Below are the code and all the weights of a small trained network. Each question names an input and a target symbol and asks about switching units off, where a switched-off unit gives its printed mean instead of its output.

import numpy as np


def w(rows, s, z=0):
    codes = np.array(rows[::2]) - 128.0
    scale = np.full(codes.shape[1], s)
    scale[-1] = z or s
    return codes * scale


def f(y):
    return y / 2 * (1 + np.tanh(0.7978845608 * (y + 0.044715 * y**3)))


def softmax(a):
    e = np.exp(a - a.max(-1, keepdims=True))
    return e / e.sum(-1, keepdims=True)


def log_softmax(a):
    a = a - a.max(-1, keepdims=True)
    return a - np.log(np.exp(a).sum(-1, keepdims=True))


def net(x, mask):
    ids = ['ΔΠΨΩαεζθμτφ'.index(c) for c in x.split()]
    T = len(ids)
    res = E[ids] + P[:T]
    u = 0
    for l in range(2):
        q, k, v = (res @ M[l].T for M in (Q, K, V))
        z = softmax(np.where(np.tri(T) > 0, q @ k.T / 2**0.5, -1e9)) @ v
        res = res + np.where(mask[u], z, O[l][:, -1]) @ O[l][:, :-1]
        u += 1
        y = f(res @ A[l][:, :-1].T + A[l][:, -1])
        res = res + np.where(mask[u : u + 12], y, B[l][:, -1]) @ B[l][:, :-1]
        u += 12
    return log_softmax(res[-1] @ U[:, :-1].T + U[:, -1])


Q, K, V, O, A, B = {}, {}, {}, {}, {}, {}
E = w([
[221,137,63,40,53,73,102,137,71,127,118],'Δ',
[164,32,111,115,37,67,153,142,111,173,167],'Π',
[181,208,172,96,175,57,179,49,120,81,143],'Ψ',
[69,174,36,205,111,159,132,147,79,102,118],'Ω',
[160,171,175,96,106,61,44,116,161,144,139],'α',
[151,55,134,160,123,147,134,101,115,81,51],'ε',
[171,84,99,190,147,169,140,105,125,135,252],'ζ',
[142,208,111,165,22,83,164,230,85,140,104],'θ',
[135,117,56,72,153,73,75,201,190,161,133],'μ',
[166,103,131,66,133,127,195,155,143,104,79],'τ',
[94,55,98,52,149,88,145,83,182,167,122],'φ',
],0.016)
P = w([
[28,134,156,110,128,95,134,129,53,121,195],'0',
[88,130,185,83,114,117,125,126,84,127,172],'1',
[109,113,181,106,120,124,132,130,100,139,162],'2',
[145,127,184,107,111,130,131,122,113,136,146],'3',
[175,131,174,119,115,139,137,115,125,136,139],'4',
[202,142,172,124,124,146,148,109,123,145,139],'5',
[230,140,157,140,135,142,158,115,132,140,131],'6',
[247,146,150,160,140,141,159,114,141,135,132],'7',
[255,173,152,157,141,136,150,102,133,150,113],'8',
],0.0081)
Q[0] = w([
[254,121,97,119,13,35,194,176,25,102,79],'L0H0',
[45,62,124,151,149,168,114,96,89,57,77],'L0H0',
],0.0083)
K[0] = w([
[227,62,138,165,255,227,229,22,248,73,54],'L0H0',
[80,110,199,150,96,90,86,213,16,82,57],'L0H0',
],0.0073)
V[0] = w([
[142,111,198,128,184,151,253,131,138,92,110],'L0H0',
[161,70,70,146,126,222,63,114,97,112,74],'L0H0',
],0.0073)
O[0] = w([
[128,114,99,131,73,255,206,73,122,47,132,250],'L0H0',
[93,40,170,96,105,174,125,216,9,170,137,171],'L0H0',
],0.0066,0.0023)
A[0] = w([
[136,35,144,101,187,119,140,62,159,119,161,96],'L0N0',
[161,116,115,152,77,121,222,202,98,113,140,134],'L0N1',
[160,105,121,158,120,164,195,104,157,77,109,94],'L0N2',
[71,125,171,109,88,166,52,68,154,125,171,135],'L0N3',
[80,144,202,155,185,118,85,154,158,104,110,40],'L0N4',
[160,73,161,126,105,159,104,221,100,186,137,100],'L0N5',
[2,127,109,197,216,141,75,79,156,92,92,1],'L0N6',
[89,100,191,60,173,119,124,127,222,200,172,173],'L0N7',
[116,189,55,89,100,14,125,135,114,131,181,112],'L0N8',
[124,102,202,193,78,157,97,146,138,109,87,104],'L0N9',
[161,163,130,47,125,178,188,121,84,122,129,116],'L0N10',
[86,189,84,109,124,207,70,123,89,112,133,49],'L0N11',
],0.0082,0.0051)
B[0] = w([
[129,197,181,129,148,126,197,109,82,218,108,153],'L0N0',
[94,134,167,148,55,180,80,114,179,159,156,252],'L0N1',
[103,186,154,45,146,55,109,154,88,133,129,184],'L0N2',
[241,95,176,159,113,108,57,168,79,94,162,123],'L0N3',
[189,61,62,98,107,68,21,152,122,149,86,121],'L0N4',
[90,185,97,146,168,128,97,137,76,127,176,195],'L0N5',
[117,98,118,52,150,146,69,48,138,139,197,124],'L0N6',
[182,111,157,114,159,182,213,92,155,146,69,164],'L0N7',
[169,100,218,83,114,165,150,174,135,161,189,254],'L0N8',
[136,141,118,59,114,178,202,59,42,166,103,152],'L0N9',
[83,61,80,180,80,136,142,118,153,89,209,238],'L0N10',
[85,124,2,99,113,75,123,143,132,150,124,116],'L0N11',
],0.0074,0.0079)
Q[1] = w([
[188,102,141,148,63,171,184,24,114,132,120],'L1H0',
[124,190,9,117,59,3,47,221,214,234,118],'L1H0',
],0.0048)
K[1] = w([
[127,237,134,202,75,184,183,163,150,183,105],'L1H0',
[164,123,60,131,205,2,117,28,154,179,87],'L1H0',
],0.0056)
V[1] = w([
[90,210,142,81,123,132,204,177,103,184,3],'L1H0',
[76,231,210,208,68,172,112,190,174,164,160],'L1H0',
],0.0055)
O[1] = w([
[161,136,8,164,164,175,160,137,131,130,67,138],'L1H0',
[79,151,55,182,151,67,115,112,165,177,112,255],'L1H0',
],0.013,0.0065)
A[1] = w([
[8,135,90,196,83,206,123,79,179,77,150,64],'L1N0',
[176,133,176,151,154,160,131,122,27,34,229,92],'L1N1',
[187,121,54,146,142,124,46,104,146,123,195,4],'L1N2',
[127,184,59,232,195,98,117,169,142,111,117,2],'L1N3',
[171,211,104,109,174,132,121,108,172,168,2,211],'L1N4',
[181,147,140,133,201,96,87,134,244,107,107,240],'L1N5',
[113,151,198,85,190,85,147,67,121,152,83,116],'L1N6',
[60,103,69,245,139,124,65,166,137,113,118,51],'L1N7',
[154,39,138,138,104,79,89,119,197,157,175,170],'L1N8',
[235,72,193,172,174,137,221,104,88,73,61,78],'L1N9',
[149,170,214,153,160,44,110,207,157,118,99,97],'L1N10',
[154,173,81,194,104,115,151,73,225,146,58,108],'L1N11',
],0.007,0.0044)
B[1] = w([
[81,66,100,121,148,175,113,109,108,60,112,240],'L1N0',
[94,114,70,93,206,149,23,191,236,155,117,227],'L1N1',
[92,122,133,142,37,103,159,179,133,151,124,166],'L1N2',
[170,111,212,93,50,167,152,48,177,165,156,201],'L1N3',
[164,137,90,127,127,86,130,155,43,90,154,212],'L1N4',
[147,116,128,185,137,145,166,111,80,80,71,189],'L1N5',
[220,96,45,42,135,148,98,124,101,134,153,179],'L1N6',
[188,185,105,80,152,74,78,155,67,141,149,218],'L1N7',
[126,107,159,187,184,141,129,98,92,120,66,251],'L1N8',
[2,170,132,106,114,202,55,59,182,151,114,186],'L1N9',
[61,178,52,109,28,182,137,65,185,129,42,182],'L1N10',
[76,67,171,101,112,153,88,191,181,110,130,254],'L1N11',
],0.0077)
U = w([
[183,99,176,53,99,104,76,194,125,116,138,145],'Δ',
[163,85,196,198,89,132,183,95,72,158,159,148],'Π',
[140,176,111,120,161,97,131,125,172,87,145,130],'Ψ',
[130,177,81,154,149,74,128,162,1,78,109,242],'Ω',
[180,136,151,160,118,131,56,105,132,92,79,47],'α',
[81,68,96,144,159,158,99,168,182,101,51,79],'ε',
[140,122,133,194,200,131,117,133,185,167,140,140],'ζ',
[119,169,96,128,93,105,165,169,164,179,84,14],'θ',
[179,101,105,157,134,139,216,226,114,135,73,189],'μ',
[101,93,155,111,103,104,209,131,148,38,119,138],'τ',
[179,120,78,90,122,176,179,138,154,173,130,2],'φ',
],0.0075,0.0059)

Each question gives the input, a string of symbols that net reads in full, and the target symbol t.
The units are the heads (2 rows each of Q, K, V and O) and the neurons (one row each of A and B). Each row of codes is followed by its name. A weight is (code - 128) times the scale printed after its matrix; where a second scale follows, it is the last column's (O, A, B and U).
mask holds one flag per unit, layer by layer, with each layer's heads first. A switched-off unit (its flag False) gives its mean, the last column of its rows in O or B, instead of its output. The means were averaged over made-up inputs and are rounded, as every weight is.
A unit's drop is (log p(t) with every unit on - log p(t) with that unit switched off) / (log p(t) with every unit on - log p(t) with every unit switched off).
The circuit of an input: a set's keep is (log p(t) with only the set's units on - log p(t) with every unit switched off) / (log p(t) with every unit on - log p(t) with every unit switched off). Starting from the 12 units with the biggest drops (on a tie, the unit counted first), units are removed one at a time, each time the one whose removal leaves the highest keep (on an exact tie, the one counted first), for as long as the keep stays at least 0.8.
units of the circuit, in order: the units of the circuit, biggest drop first
most important unit: the unit with the biggest drop
top k neurons: the k neurons with the biggest drops, biggest first
top k neurons in layer l: the k neurons of layer l with the biggest drops, biggest first
input Δ φ ε α θ Ψ, target τ: most important unit	L1N3
input Δ Δ ε Δ μ ε, target Δ: units of the circuit, in order	L1H0, L0N2
input θ Π Δ Δ Π Π θ Δ, target Π: top 3 neurons in layer 0	L0N2, L0N8, L0N10
input ε Π Ψ ε Δ ε θ, target Ω: units of the circuit, in order	L0H0, L0N5, L0N8
input Δ Δ ε Π Ω, target Ω: units of the circuit, in order	L1N7, L0N8
input ε Π Δ Δ φ θ Π, target μ: top 3 neurons	L0N10, L0N7, L0N0
input Δ θ Π Δ ε, target Ω: units of the circuit, in order	L1N7, L1N4, L1H0
input Δ τ Δ θ, target ε: units of the circuit, in order	L0H0, L1N0, L0N1, L1H0
input φ τ Π μ θ, target ε: units of the circuit, in order	L0H0, L0N1, L1N0, L1H0
input ε ε θ ε μ φ Δ Ω Π, target μ: units of the circuit, in order	L1H0, L0N10, L1N9
input ε Ω Ψ, target Ψ: units of the circuit, in order	L0H0, L0N2, L1N8
input Π Ψ θ, target τ: units of the circuit, in order	L0H0, L1N1, L1N11
input ε ζ Ψ ε Π φ, target φ: units of the circuit, in order	L1N6, L0N0, L0N7
input ε Δ Δ Δ Ω, target Ω: units of the circuit, in order	L0N8, L1N7
input ζ φ Ψ Δ ε Δ, target ε: top 2 neurons in layer 1	L1N1, L1N7
input ε Ω Δ μ Δ Ω θ τ Π, target ε: units of the circuit, in order	L0H0, L1H0, L1N11
input Δ Δ Δ α θ ε Δ Ψ, target τ: top 4 neurons	L0N8, L1N11, L1N3, L0N10
input Δ Ω θ, target θ: units of the circuit, in order	L0H0, L1N10, L0N10
input Δ ε Δ Δ Δ φ ε Ψ, target Ψ: top 2 neurons	L0N2, L1N1
input Δ τ Δ φ θ, target μ: top 4 neurons in layer 0	L0N7, L0N0, L0N10, L0N1
input ε Δ Δ ζ Δ Δ θ, target Π: top 3 neurons in layer 0	L0N1, L0N7, L0N2
input Δ Ω Δ Ψ Δ Δ θ Δ, target τ: units of the circuit, in order	L0H0, L1N11, L1N1, L1N7
input Δ Δ α Δ φ Δ ε Π ε, target Π: top 2 neurons in layer 0	L0N1, L0N9
input ε φ Ψ ε μ, target μ: most important unit	L1N5
input θ ε τ, target ε: top 3 neurons	L0N8, L1N0, L1N11
input θ Δ Δ Δ ε Δ τ, target ε: top 4 neurons	L0N8, L0N10, L1N0, L0N1
input Π Δ Δ Π Δ Δ θ φ, target μ: most important unit	L1N4
input Π θ θ φ θ ε ε, target Ω: top neuron in layer 0	L0N2
input φ φ Δ Δ Δ Δ α, target α: top 2 neurons in layer 1	L1N5, L1N9
input α α Δ Δ μ, target μ: top 4 neurons	L0N7, L1N5, L0N10, L0N1
